Below are the code and all the weights of a small trained network. Each question names an input and a class and asks about switching units off, where a switched-off unit gives its printed mean instead of its output.

import numpy as np


def w(rows, s, z=0):
    codes = np.array(rows[::2]) - 128.0
    scale = np.full(codes.shape[1], s)
    scale[-1] = z or s
    return codes * scale


def f(y):
    return np.maximum(y, 0)


def log_softmax(a):
    a = a - a.max(-1, keepdims=True)
    return a - np.log(np.exp(a).sum(-1, keepdims=True))


def net(x, mask):
    res = np.array(x, float).reshape(1, 7) / 4 @ E
    y = f(res @ A[0][:, :-1].T + A[0][:, -1])
    res = res + np.where(mask, y, B[0][:, -1]) @ B[0][:, :-1]
    return log_softmax(res[-1] @ U[:, :-1].T + U[:, -1])


A, B = {}, {}
E = w([
[129,129,129,125,133,131,136,128,129],'x0',
[27,204,216,66,170,223,39,128,137],'x1',
[149,56,161,45,76,92,74,17,152],'x2',
[136,126,124,125,130,138,126,131,133],'x3',
[130,127,130,130,127,130,126,126,132],'x4',
[101,166,56,85,233,29,133,101,215],'x5',
[62,51,158,63,84,120,208,253,185],'x6',
],0.0063)
A[0] = w([
[83,172,83,59,218,57,122,112,213,145],'n1',
[177,186,114,183,174,138,77,62,83,2],'n2',
[113,195,84,208,158,146,178,202,103,107],'n3',
[134,92,224,156,4,255,124,162,3,125],'n4',
[124,184,80,208,169,148,176,205,125,80],'n5',
[21,219,221,59,184,222,37,119,143,88],'n6',
[74,73,123,72,89,131,184,216,180,42],'n7',
[194,192,97,206,158,124,100,58,65,45],'n8',
[56,48,159,74,90,117,219,226,174,52],'n9',
[166,57,134,48,85,73,95,48,159,200],'n10',
[230,62,61,192,109,62,184,113,118,25],'n11',
[113,186,94,189,176,140,167,186,113,115],'n12',
[88,154,75,82,223,58,145,122,214,72],'n13',
],0.0057,0.0029)
B[0] = w([
[158,76,139,232,125,129,113,141,208,208],'n1',
[175,161,167,62,203,72,63,147,69,176],'n2',
[59,119,184,64,111,211,144,26,154,175],'n3',
[174,76,146,249,151,108,111,138,212,233],'n4',
[60,108,190,79,110,211,122,42,138,170],'n5',
[85,7,2,128,136,29,254,181,24,254],'n6',
[203,166,192,66,194,64,55,149,74,184],'n7',
[190,167,178,65,205,79,70,151,81,186],'n8',
[201,185,191,58,217,65,45,159,72,202],'n9',
[36,170,176,73,44,234,137,43,161,208],'n10',
[73,40,56,93,145,84,215,125,46,187],'n11',
[35,122,189,73,90,211,134,32,149,170],'n12',
[186,76,166,235,140,135,107,105,205,191],'n13',
],0.0055,0.0086)
U = w([
[194,175,167,57,197,85,64,149,85,52],'0',
[90,59,33,122,130,89,218,143,66,62],'1',
[165,95,149,254,129,134,110,132,209,68],'2',
[57,150,169,60,80,208,132,66,156,75],'3',
[134,154,108,129,111,130,129,142,140,254],'4',
[128,152,112,131,110,126,126,147,141,228],'5',
],0.0096,0.0074)

Each question gives the input, the list of numbers given to net, and the class t.
The units are the neurons (one row each of A and B). Each row of codes is followed by its name. A weight is (code - 128) times the scale printed after its matrix; where a second scale follows, it is the last column's (A, B and U).
mask holds one flag per neuron, in row order. A switched-off neuron (its flag False) gives its mean, the last column of its row in B, instead of its output. The means were averaged over made-up inputs and are rounded, as every weight is.
A unit's drop is (log p(t) with every unit on - log p(t) with that unit switched off) / (log p(t) with every unit on - log p(t) with every unit switched off).
The circuit of an input: a set's keep is (log p(t) with only the set's units on - log p(t) with every unit switched off) / (log p(t) with every unit on - log p(t) with every unit switched off). Starting from the 12 units with the biggest drops (on a tie, the unit counted first), units are removed one at a time, each time the one whose removal leaves the highest keep (on an exact tie, the one counted first), for as long as the keep stays at least 0.8.
units of the circuit, in order: the units of the circuit, biggest drop first
most important unit: the unit with the biggest drop
top k neurons: the k neurons with the biggest drops, biggest first
drop when u is switched off: that unit's drop, to one decimal
input [6,6,-8,8,1,7,3], class 3: top neuron : (n12)
input [3,5,4,-4,-7,8,-5], class 2: top 2 neurons : (n1, n13)
input [2,-3,-4,-1,-6,-4,-8], class 0: top 2 neurons : (n8, n2)
input [3,8,7,3,0,3,-7], class 1: top 3 neurons : (n6, n9, n7)
input [-6,4,3,3,-2,-8,-6], class 2: top 4 neurons : (n4, n9, n7, n11)
input [-3,3,3,6,-4,6,1], class 2: units of the circuit, in order : (n1, n13)
input [-4,0,8,-1,2,6,0], class 3: top 3 neurons : (n10, n4, n6)
input [5,-8,8,-3,5,-7,8], class 0: top 3 neurons : (n9, n7, n6)
input [-6,-6,3,8,2,-8,5], class 2: top 2 neurons : (n4, n6)
input [3,-3,7,-6,-4,7,1], class 2: top 3 neurons : (n1, n13, n6)
input [6,4,-8,-8,3,-6,-6], class 3: top 2 neurons : (n3, n12)
input [-2,6,0,7,6,-3,3], class 1: drop when n6 is switched off : 0.8
input [-7,-7,-6,-8,-5,-1,8], class 0: drop when n7 is switched off : 0.3
input [0,8,8,-3,2,0,-4], class 1: most important unit : n6
input [6,0,4,0,-1,-1,7], class 0: drop when n9 is switched off : 0.4
